Below are the code and all the weights of a small trained network. Each question names an input and a class and asks about switching units off, where a switched-off unit gives its printed mean instead of its output.

import numpy as np


def w(rows, s, z=0):
    codes = np.array(rows[::2]) - 128.0
    scale = np.full(codes.shape[1], s)
    scale[-1] = z or s
    return codes * scale


def norm(h):
    return h / np.sqrt((h * h).mean(-1, keepdims=True) + 1e-5)


def f(y):
    return np.maximum(y, 0)


def log_softmax(a):
    a = a - a.max(-1, keepdims=True)
    return a - np.log(np.exp(a).sum(-1, keepdims=True))


def net(x, mask):
    res = np.array(x, float).reshape(1, 4) / 4 @ E
    u = 0
    for l in range(4):
        y = f(norm(res) @ A[l][:, :-1].T + A[l][:, -1])
        res = res + np.where(mask[u : u + 5], y, B[l][:, -1]) @ B[l][:, :-1]
        u += 5
    return log_softmax(norm(res)[-1] @ U[:, :-1].T + U[:, -1])


A, B = {}, {}
E = w([
[96,141,66,179,188,214,147,76,138,90,200],'x0',
[145,75,70,82,132,162,89,39,158,110,101],'x1',
[81,158,56,103,95,104,4,87,148,106,173],'x2',
[148,117,123,91,61,113,143,96,177,192,148],'x3',
],0.013)
A[0] = w([
[93,78,111,54,96,129,80,51,165,123,118,83],'L0N0',
[105,128,88,173,176,255,124,104,89,86,167,19],'L0N1',
[98,129,136,201,204,194,156,123,156,108,153,175],'L0N2',
[57,139,8,129,152,154,100,64,140,130,245,124],'L0N3',
[78,188,134,175,131,73,32,171,106,95,154,2],'L0N4',
],0.0083,0.0079)
B[0] = w([
[168,124,83,94,145,109,118,90,123,142,84,196],'L0N0',
[139,47,120,142,170,153,134,125,155,60,135,193],'L0N1',
[155,133,96,145,160,129,161,160,136,90,116,228],'L0N2',
[87,114,218,189,154,87,141,107,188,116,207,255],'L0N3',
[7,157,99,98,121,165,96,128,71,81,133,172],'L0N4',
],0.013,0.0097)
A[1] = w([
[81,173,82,102,162,247,121,131,55,98,80,120],'L1N0',
[131,189,90,168,36,123,109,45,190,164,171,2],'L1N1',
[69,151,222,123,93,2,103,223,74,146,117,95],'L1N2',
[153,148,184,157,125,95,113,133,139,152,149,53],'L1N3',
[157,98,112,139,121,105,156,216,156,159,115,171],'L1N4',
],0.0093,0.0057)
B[1] = w([
[85,38,35,68,89,136,181,190,142,45,154,169],'L1N0',
[28,36,192,126,100,123,234,92,103,198,138,160],'L1N1',
[115,62,252,124,151,153,2,205,7,191,33,255],'L1N2',
[170,84,129,102,170,115,127,198,71,138,110,146],'L1N3',
[225,141,94,140,52,159,147,126,147,179,70,206],'L1N4',
],0.0091)
A[2] = w([
[165,144,149,117,123,85,133,165,125,183,93,129],'L2N0',
[54,241,142,155,108,111,86,161,72,106,168,57],'L2N1',
[123,112,147,93,148,123,130,50,160,150,125,194],'L2N2',
[36,132,175,79,90,56,99,71,168,171,210,2],'L2N3',
[142,103,175,85,101,9,81,110,172,126,92,132],'L2N4',
],0.011,0.0038)
B[2] = w([
[109,202,137,163,121,123,116,107,151,120,180,237],'L2N0',
[80,131,49,8,147,126,124,221,167,21,154,191],'L2N1',
[128,178,122,154,136,62,159,85,138,151,168,224],'L2N2',
[101,8,78,149,127,170,240,188,116,190,123,240],'L2N3',
[129,128,63,66,125,105,87,51,47,116,108,255],'L2N4',
],0.012,0.0074)
A[3] = w([
[77,157,191,199,167,188,72,41,221,19,200,30],'L3N0',
[128,166,134,235,226,140,165,161,118,121,139,152],'L3N1',
[116,63,73,171,189,254,163,120,115,79,115,2],'L3N2',
[108,95,72,170,74,185,158,86,200,99,170,160],'L3N3',
[83,193,160,103,77,131,164,224,107,135,155,97],'L3N4',
],0.0092,0.0033)
B[3] = w([
[155,165,152,177,222,39,7,118,209,153,161,248],'L3N0',
[148,157,89,137,137,165,143,132,134,88,176,253],'L3N1',
[184,106,141,70,158,156,108,98,101,122,104,254],'L3N2',
[121,137,210,97,137,125,111,120,126,169,125,248],'L3N3',
[97,155,125,172,71,131,89,189,198,74,121,200],'L3N4',
],0.015,0.0075)
U = w([
[164,154,227,146,69,108,63,180,65,181,59,153],'0',
[35,30,92,118,126,75,152,43,118,210,184,81],'1',
[158,221,127,234,79,177,160,215,161,92,164,59],'2',
[167,180,28,67,88,45,80,7,104,132,83,29],'3',
[205,104,92,103,184,217,199,142,89,67,121,143],'4',
[167,177,172,154,66,143,196,67,187,214,152,77],'5',
[7,105,95,90,124,110,53,218,89,63,124,187],'6',
[137,122,122,169,240,104,100,97,200,85,232,251],'7',
],0.017,0.003)

Each question gives the input, the list of numbers given to net, and the class t.
The units are the neurons (one row each of A and B). Each row of codes is followed by its name. A weight is (code - 128) times the scale printed after its matrix; where a second scale follows, it is the last column's (A, B and U).
mask holds one flag per neuron, layer by layer. A switched-off neuron (its flag False) gives its mean, the last column of its row in B, instead of its output. The means were averaged over made-up inputs and are rounded, as every weight is.
A unit's drop is (log p(t) with every unit on - log p(t) with that unit switched off) / (log p(t) with every unit on - log p(t) with every unit switched off).
The circuit of an input: a set's keep is (log p(t) with only the set's units on - log p(t) with every unit switched off) / (log p(t) with every unit on - log p(t) with every unit switched off). Starting from the 12 units with the biggest drops (on a tie, the unit counted first), units are removed one at a time, each time the one whose removal leaves the highest keep (on an exact tie, the one counted first), for as long as the keep stays at least 0.8.
units of the circuit, in order: the units of the circuit, biggest drop first
k most important neurons: the k neurons with the biggest drops, biggest first
k most important neurons of layer l: the k neurons of layer l with the biggest drops, biggest first
drop when u is switched off: that unit's drop, to one decimal
input [-5,5,8,-3], class 1: units of the circuit, in order -> [L2N3, L0N2, L1N2]
input [-4,1,4,3], class 3: units of the circuit, in order -> [L2N4]
input [2,-5,1,5], class 0: units of the circuit, in order -> [L0N2, L0N1, L1N2]
input [6,3,-6,-4], class 4: 2 most important neurons of layer 2 -> [L2N0, L2N2]
input [-1,1,-3,-1], class 2: 3 most important neurons -> [L0N4, L0N1, L2N4]
input [0,0,-5,-1], class 4: 2 most important neurons -> [L0N3, L1N2]
input [4,0,-6,6], class 5: 4 most important neurons of layer 1 -> [L1N2, L1N4, L1N0, L1N3]
input [7,3,-7,-6], class 4: 4 most important neurons -> [L0N3, L0N2, L3N2, L2N0]
input [-2,1,-7,-3], class 2: 3 most important neurons -> [L0N1, L2N0, L2N4]
input [-1,8,8,-5], class 1: 2 most important neurons -> [L2N3, L0N3]
input [3,-7,4,-6], class 6: 2 most important neurons -> [L0N4, L2N1]
input [-3,1,-2,-8], class 4: 2 most important neurons of layer 3 -> [L3N0, L3N3]
input [1,-6,-4,-7], class 2: 4 most important neurons -> [L0N1, L3N4, L2N4, L2N3]
input [-1,-2,7,2], class 1: units of the circuit, in order -> [L2N3]
input [4,-7,2,6], class 6: 2 most important neurons of layer 0 -> [L0N1, L0N0]
input [-3,5,-6,7], class 3: 2 most important neurons of layer 2 -> [L2N4, L2N3]
input [0,0,4,-5], class 6: 2 most important neurons -> [L0N4, L2N1]
input [-1,3,1,7], class 1: 2 most important neurons -> [L1N1, L2N3]
input [0,1,0,3], class 1: drop when L0N2 is switched off -> 0.3
input [3,0,-4,-4], class 4: units of the circuit, in order -> [L0N3]
input [-5,4,8,6], class 1: drop when L1N1 is switched off -> 0.2
input [6,3,-8,3], class 4: drop when L0N3 is switched off -> 1.7
